Below is a small trained network, with its code and all its weights. Each question gives an input and a class and asks what happens when units are switched off, that is, made to give their printed mean instead of their output.

import numpy as np


def w(rows, s, z=0):
    codes = np.array(rows[::2]) - 128.0
    scale = np.full(codes.shape[1], s)
    scale[-1] = z or s
    return codes * scale


def norm(h):
    return h / np.sqrt((h * h).mean(-1, keepdims=True) + 1e-5)


def f(y):
    return np.maximum(y, 0)


def log_softmax(a):
    a = a - a.max(-1, keepdims=True)
    return a - np.log(np.exp(a).sum(-1, keepdims=True))


def net(x, mask):
    res = np.array(x, float).reshape(1, 8) / 4 @ E
    u = 0
    for l in range(2):
        y = f(norm(res) @ A[l][:, :-1].T + A[l][:, -1])
        res = res + np.where(mask[u : u + 9], y, B[l][:, -1]) @ B[l][:, :-1]
        u += 9
    return log_softmax(norm(res)[-1] @ U[:, :-1].T + U[:, -1])


A, B = {}, {}
E = w([
[23,136,155,141,82,133,167,49],'x0',
[123,131,130,130,126,126,130,122],'x1',
[73,52,68,109,190,249,101,130],'x2',
[95,59,131,47,167,55,197,156],'x3',
[123,159,35,135,181,43,69,71],'x4',
[127,129,127,127,127,127,130,125],'x5',
[67,217,145,121,202,156,136,195],'x6',
[70,96,127,96,42,142,1,207],'x7',
],0.0046)
A[0] = w([
[84,59,112,100,144,49,193,183,72],'0.n0',
[149,69,133,150,126,109,145,117,122],'0.n1',
[194,162,91,158,78,94,79,254,148],'0.n2',
[167,142,244,128,118,193,171,169,93],'0.n3',
[88,220,162,85,167,153,132,160,20],'0.n4',
[170,203,203,106,56,34,120,127,42],'0.n5',
[194,149,143,153,186,153,189,53,100],'0.n6',
[47,143,118,128,65,117,143,92,213],'0.n7',
[100,201,190,46,231,146,103,160,4],'0.n8',
],0.0084,0.0037)
B[0] = w([
[154,212,116,230,61,167,96,144,199],'0.n0',
[163,106,187,77,141,227,36,118,165],'0.n1',
[131,122,121,121,145,125,128,172,253],'0.n2',
[57,90,129,136,75,63,154,112,226],'0.n3',
[207,152,128,91,109,119,73,76,185],'0.n4',
[137,167,56,60,170,177,190,97,233],'0.n5',
[108,136,171,131,153,135,109,180,213],'0.n6',
[191,165,160,82,187,146,85,254,222],'0.n7',
[163,104,170,106,96,175,96,75,196],'0.n8',
],0.0092,0.0058)
A[1] = w([
[87,202,75,124,158,29,43,22,77],'1.n0',
[141,193,78,163,254,94,60,163,142],'1.n1',
[138,145,129,197,67,159,156,141,142],'1.n2',
[37,68,104,99,189,192,87,109,112],'1.n3',
[184,214,125,188,57,168,132,116,68],'1.n4',
[91,185,95,210,115,231,139,160,249],'1.n5',
[151,113,117,100,160,254,114,112,117],'1.n6',
[111,200,243,124,153,119,65,142,132],'1.n7',
[157,133,212,222,214,139,202,45,41],'1.n8',
],0.0077,0.0018)
B[1] = w([
[72,130,157,97,96,139,132,69,161],'1.n0',
[79,67,167,132,64,125,168,159,255],'1.n1',
[64,94,118,142,109,74,146,68,160],'1.n2',
[126,221,121,72,135,142,217,129,179],'1.n3',
[125,90,43,206,166,134,97,61,195],'1.n4',
[130,148,45,164,185,35,144,138,217],'1.n5',
[175,161,151,144,100,87,150,84,238],'1.n6',
[184,2,128,157,140,127,149,96,241],'1.n7',
[79,170,123,110,157,190,16,209,167],'1.n8',
],0.009,0.0071)
U = w([
[137,245,41,56,151,168,205,123,155],'0',
[122,134,47,218,119,91,112,130,78],'1',
[174,88,120,93,144,132,166,173,204],'2',
[94,171,149,93,175,206,18,236,177],'3',
[204,129,150,70,73,178,82,35,16],'4',
[13,102,147,65,50,110,162,98,4],'5',
[150,128,114,109,125,110,159,132,226],'6',
[151,106,91,103,143,130,165,135,99],'7',
],0.011,0.0029)

Each question gives the input, the list of numbers given to net, and the class t.
The units are the neurons (one row each of A and B). Each row of codes is followed by its name. A weight is (code - 128) times the scale printed after its matrix; where a second scale follows, it is the last column's (A, B and U).
mask holds one flag per neuron, layer by layer. A switched-off neuron (its flag False) gives its mean, the last column of its row in B, instead of its output. The means were averaged over made-up inputs and are rounded, as every weight is.
A unit's drop is (log p(t) with every unit on - log p(t) with that unit switched off) / (log p(t) with every unit on - log p(t) with every unit switched off).
The circuit of an input: a set's keep is (log p(t) with only the set's units on - log p(t) with every unit switched off) / (log p(t) with every unit on - log p(t) with every unit switched off). Starting from the 12 units with the biggest drops (on a tie, the unit counted first), units are removed one at a time, each time the one whose removal leaves the highest keep (on an exact tie, the one counted first), for as long as the keep stays at least 0.8.
circuit, biggest first: the units of the circuit, biggest drop first
most important unit: the unit with the biggest drop
k most important neurons: the k neurons with the biggest drops, biggest first
input [1,-3,5,4,6,3,2,-4], class 5: circuit, biggest first -> 1.n1
input [4,4,7,-6,-4,-5,8,4], class 4: circuit, biggest first -> 0.n4, 1.n6
input [7,2,2,-1,7,-6,2,3], class 2: circuit, biggest first -> 0.n7, 1.n7, 1.n1
input [-1,4,0,-7,2,3,8,-8], class 3: 3 most important neurons -> 1.n8, 0.n0, 0.n6
input [-7,2,-2,-8,-4,-3,7,6], class 1: circuit, biggest first -> 0.n7, 1.n5
input [5,-5,-6,1,6,6,8,5], class 4: circuit, biggest first -> 0.n4, 1.n5
input [-5,8,-7,2,8,-1,-2,-1], class 5: circuit, biggest first -> 1.n1, 1.n0
input [-5,-4,-4,8,4,1,-7,1], class 1: 3 most important neurons -> 0.n0, 1.n4, 0.n7
input [-7,3,-6,8,-1,-2,-2,0], class 1: circuit, biggest first -> 0.n0, 1.n4
input [8,6,0,0,2,5,2,0], class 2: 2 most important neurons -> 0.n7, 1.n7
input [0,-2,-6,5,-2,4,5,-1], class 0: 2 most important neurons -> 0.n5, 1.n7
input [7,-1,-6,-5,-2,-3,8,1], class 4: 2 most important neurons -> 0.n4, 1.n7
input [-3,4,5,-5,7,3,7,2], class 4: circuit, biggest first -> 0.n8, 0.n4, 1.n6
input [-4,1,6,-6,3,1,-1,-2], class 0: circuit, biggest first -> 1.n3, 1.n7
input [2,-6,7,-4,8,-5,4,-8], class 3: circuit, biggest first -> 1.n8, 0.n5
input [5,2,3,8,5,5,-2,-4], class 1: circuit, biggest first -> 0.n0
input [1,-6,-3,-6,-7,-7,-6,1], class 5: 2 most important neurons -> 0.n3, 0.n0
input [7,0,6,-3,-5,4,6,7], class 2: 3 most important neurons -> 0.n7, 1.n7, 0.n5
input [-4,3,3,-8,0,-1,-5,-5], class 1: 2 most important neurons -> 0.n7, 1.n5
input [4,-4,2,-4,-8,-7,1,-6], class 5: 2 most important neurons -> 0.n3, 0.n0
input [-2,-4,3,-7,3,-1,2,2], class 1: most important unit -> 0.n5
input [6,-5,5,3,-7,-4,-8,2], class 4: 2 most important neurons -> 0.n1, 1.n1
